Below is a small trained network, with its code and all its weights. Each question gives an input and a class and asks what happens when units are switched off, that is, made to give their printed mean instead of their output.

import numpy as np


def w(rows, s, z=0):
    codes = np.array(rows[::2]) - 128.0
    scale = np.full(codes.shape[1], s)
    scale[-1] = z or s
    return codes * scale


def f(y):
    return np.maximum(y, 0)


def log_softmax(a):
    a = a - a.max(-1, keepdims=True)
    return a - np.log(np.exp(a).sum(-1, keepdims=True))


def net(x, mask):
    res = np.array(x, float).reshape(1, 6) / 4 @ E
    y = f(res @ A[0][:, :-1].T + A[0][:, -1])
    res = res + np.where(mask, y, B[0][:, -1]) @ B[0][:, :-1]
    return log_softmax(res[-1] @ U[:, :-1].T + U[:, -1])


A, B = {}, {}
E = w([
[60,92,74,88],'x0',
[61,249,142,50],'x1',
[99,135,62,206],'x2',
[152,119,178,117],'x3',
[105,140,126,151],'x4',
[254,187,121,83],'x5',
],0.0083)
A[0] = w([
[54,175,85,166,97],'neuron 1',
[128,188,145,89,109],'neuron 2',
[96,18,111,96,213],'neuron 3',
[159,128,53,152,187],'neuron 4',
[84,175,177,2,251],'neuron 5',
[124,162,146,99,104],'neuron 6',
[57,187,93,185,77],'neuron 7',
],0.0079,0.0031)
B[0] = w([
[174,228,80,132,174],'neuron 1',
[84,119,119,54,179],'neuron 2',
[38,14,105,93,198],'neuron 3',
[86,117,139,3,177],'neuron 4',
[136,72,190,93,254],'neuron 5',
[148,74,53,70,159],'neuron 6',
[170,176,67,160,171],'neuron 7',
],0.008,0.0083)
U = w([
[142,244,124,105,2],'0',
[62,80,160,2,254],'1',
],0.0066,0.0022)

Each question gives the input, the list of numbers given to net, and the class t.
The units are the neurons (one row each of A and B). Each row of codes is followed by its name. A weight is (code - 128) times the scale printed after its matrix; where a second scale follows, it is the last column's (A, B and U).
mask holds one flag per neuron, in row order. A switched-off neuron (its flag False) gives its mean, the last column of its row in B, instead of its output. The means were averaged over made-up inputs and are rounded, as every weight is.
A unit's drop is (log p(t) with every unit on - log p(t) with that unit switched off) / (log p(t) with every unit on - log p(t) with every unit switched off).
The circuit of an input: a set's keep is (log p(t) with only the set's units on - log p(t) with every unit switched off) / (log p(t) with every unit on - log p(t) with every unit switched off). Starting from all 7 units, units are removed one at a time, each time the one whose removal leaves the highest keep (on an exact tie, the one counted first), for as long as the keep stays at least 0.8.
circuit, biggest first: the units of the circuit, biggest drop first
most important unit: the unit with the biggest drop
k most important neurons: the k neurons with the biggest drops, biggest first
drop when u is switched off: that unit's drop, to one decimal
input [-4,8,2,-2,3,-6], class 0: most important unit : neuron 1
input [-8,8,2,-8,4,-6], class 0: 2 most important neurons : neuron 1; neuron 7
input [1,-3,7,-5,6,-6], class 0: 2 most important neurons : neuron 1; neuron 7
input [-4,-5,6,-3,7,-6], class 0: circuit, biggest first : neuron 1; neuron 7
input [-7,-4,-7,4,-7,0], class 0: circuit, biggest first : neuron 3; neuron 5
input [-7,8,-4,1,4,8], class 1: 2 most important neurons : neuron 5; neuron 2
input [4,8,8,1,-4,-2], class 0: 3 most important neurons : neuron 1; neuron 7; neuron 3
input [-2,-1,1,-7,8,-6], class 0: drop when neuron 7 is switched off : 0.2
input [-3,7,2,6,8,-3], class 0: drop when neuron 2 is switched off : -0.1
input [-1,2,8,0,-6,-7], class 0: drop when neuron 7 is switched off : 0.2
